Here is a tiny trained network, its code and every weight. The questions are about switching its units off for an input and a class, where a switched-off unit gives its printed mean instead of its output.

import numpy as np


def w(rows, s, z=0):
    codes = np.array(rows[::2]) - 128.0
    scale = np.full(codes.shape[1], s)
    scale[-1] = z or s
    return codes * scale


def norm(h):
    return h / np.sqrt((h * h).mean(-1, keepdims=True) + 1e-5)


def f(y):
    return y / 2 * (1 + np.tanh(0.7978845608 * (y + 0.044715 * y**3)))


def log_softmax(a):
    a = a - a.max(-1, keepdims=True)
    return a - np.log(np.exp(a).sum(-1, keepdims=True))


def net(x, mask):
    res = np.array(x, float).reshape(1, 6) / 4 @ E
    u = 0
    for l in range(4):
        y = f(norm(res) @ A[l][:, :-1].T + A[l][:, -1])
        res = res + np.where(mask[u : u + 3], y, B[l][:, -1]) @ B[l][:, :-1]
        u += 3
    return log_softmax(norm(res)[-1] @ U[:, :-1].T + U[:, -1])


A, B = {}, {}
E = w([
[116,132,121,134,124,116,126,121],'x0',
[148,127,165,165,33,163,174,38],'x1',
[144,65,124,77,181,192,217,86],'x2',
[192,220,66,21,95,112,158,157],'x3',
[83,253,199,198,163,180,234,169],'x4',
[138,122,133,123,132,139,129,133],'x5',
],0.0049)
A[0] = w([
[124,58,67,118,204,169,220,80,87],'0.n1',
[106,145,80,219,101,120,128,107,250],'0.n2',
[109,106,94,100,227,93,114,255,23],'0.n3',
],0.0053,0.0024)
B[0] = w([
[146,155,143,100,157,2,155,130,251],'0.n1',
[173,124,119,80,137,111,196,145,251],'0.n2',
[35,92,192,77,68,105,153,207,250],'0.n3',
],0.009,0.0022)
A[1] = w([
[180,70,169,116,131,123,177,147,6],'1.n1',
[59,34,182,254,229,135,87,75,119],'1.n2',
[155,168,135,231,39,100,39,211,115],'1.n3',
],0.006,0.0019)
B[1] = w([
[48,151,196,126,76,64,203,52,144],'1.n1',
[126,255,71,66,87,121,58,139,252],'1.n2',
[106,81,174,83,213,80,230,3,235],'1.n3',
],0.0089,0.0031)
A[2] = w([
[152,218,171,253,222,171,185,158,3],'2.n1',
[158,239,212,18,210,124,54,84,14],'2.n2',
[91,21,81,110,55,156,105,39,192],'2.n3',
],0.0054,0.00049)
B[2] = w([
[195,156,118,96,175,149,59,89,224],'2.n1',
[76,2,58,58,55,186,112,59,252],'2.n2',
[148,192,224,143,195,231,140,201,199],'2.n3',
],0.0073,0.0036)
A[3] = w([
[134,112,14,91,75,184,191,174,12],'3.n1',
[174,122,171,179,3,182,196,64,113],'3.n2',
[132,87,112,64,220,134,77,181,251],'3.n3',
],0.0066,0.0017)
B[3] = w([
[20,101,104,122,54,126,50,105,155],'3.n1',
[66,64,134,221,138,69,51,235,200],'3.n2',
[194,163,137,254,151,169,134,118,254],'3.n3',
],0.0081,0.0045)
U = w([
[62,132,169,174,128,105,126,249,129],'0',
[62,163,70,76,35,175,91,98,114],'1',
[193,185,147,137,180,189,123,115,254],'2',
[106,97,149,72,168,72,195,55,6],'3',
],0.013,0.0022)

Each question gives the input, the list of numbers given to net, and the class t.
The units are the neurons (one row each of A and B). Each row of codes is followed by its name. A weight is (code - 128) times the scale printed after its matrix; where a second scale follows, it is the last column's (A, B and U).
mask holds one flag per neuron, layer by layer. A switched-off neuron (its flag False) gives its mean, the last column of its row in B, instead of its output. The means were averaged over made-up inputs and are rounded, as every weight is.
A unit's drop is (log p(t) with every unit on - log p(t) with that unit switched off) / (log p(t) with every unit on - log p(t) with every unit switched off).
The circuit of an input: a set's keep is (log p(t) with only the set's units on - log p(t) with every unit switched off) / (log p(t) with every unit on - log p(t) with every unit switched off). Starting from all 12 units, units are removed one at a time, each time the one whose removal leaves the highest keep (on an exact tie, the one counted first), for as long as the keep stays at least 0.8.
circuit, biggest first: the units of the circuit, biggest drop first
unit that matters most: the unit with the biggest drop
top k neurons: the k neurons with the biggest drops, biggest first
top k neurons in layer l: the k neurons of layer l with the biggest drops, biggest first
input [-5,0,-3,-4,7,7], class 2: circuit, biggest first -> [2.n1]
input [-6,4,4,1,-2,0], class 0: circuit, biggest first -> [3.n2, 1.n3]
input [-4,-7,-1,4,-5,-4], class 0: circuit, biggest first -> [0.n3, 3.n3]
input [6,6,4,-8,8,-2], class 1: top 2 neurons -> [1.n2, 2.n1]
input [-7,2,-8,2,7,-3], class 3: top 3 neurons -> [1.n3, 3.n3, 2.n3]
input [7,-8,1,5,-3,8], class 0: top 4 neurons -> [0.n3, 1.n2, 2.n2, 3.n3]
input [7,-7,-8,-7,-5,4], class 3: top 3 neurons -> [1.n3, 3.n2, 1.n2]
input [-4,8,-2,7,4,-3], class 0: top 2 neurons -> [3.n2, 1.n2]
input [7,6,5,-7,-5,-6], class 1: top 2 neurons -> [1.n2, 0.n3]
input [-5,1,-4,-4,7,6], class 2: top 2 neurons -> [2.n1, 0.n2]
input [6,-4,-5,8,3,1], class 1: top 2 neurons -> [2.n2, 3.n1]
input [-7,0,4,4,-7,-2], class 2: circuit, biggest first -> [2.n3, 3.n3]
input [5,6,2,5,-6,0], class 0: circuit, biggest first -> [3.n2, 1.n2, 2.n1, 2.n3]
input [2,8,2,5,6,2], class 0: circuit, biggest first -> [3.n2]
input [4,5,-8,-1,7,-4], class 3: top 4 neurons -> [1.n3, 3.n3, 2.n1, 2.n3]
input [-4,6,-4,3,-5,2], class 0: top 2 neurons -> [3.n2, 2.n1]
input [-6,-4,-5,1,-1,0], class 3: top 2 neurons in layer 3 -> [3.n2, 3.n1]
input [5,4,4,4,-5,5], class 2: top 2 neurons in layer 2 -> [2.n3, 2.n2]
input [7,1,-8,-7,-8,5], class 2: top 2 neurons in layer 1 -> [1.n1, 1.n3]
input [6,-6,6,4,-1,0], class 0: unit that matters most -> 0.n3
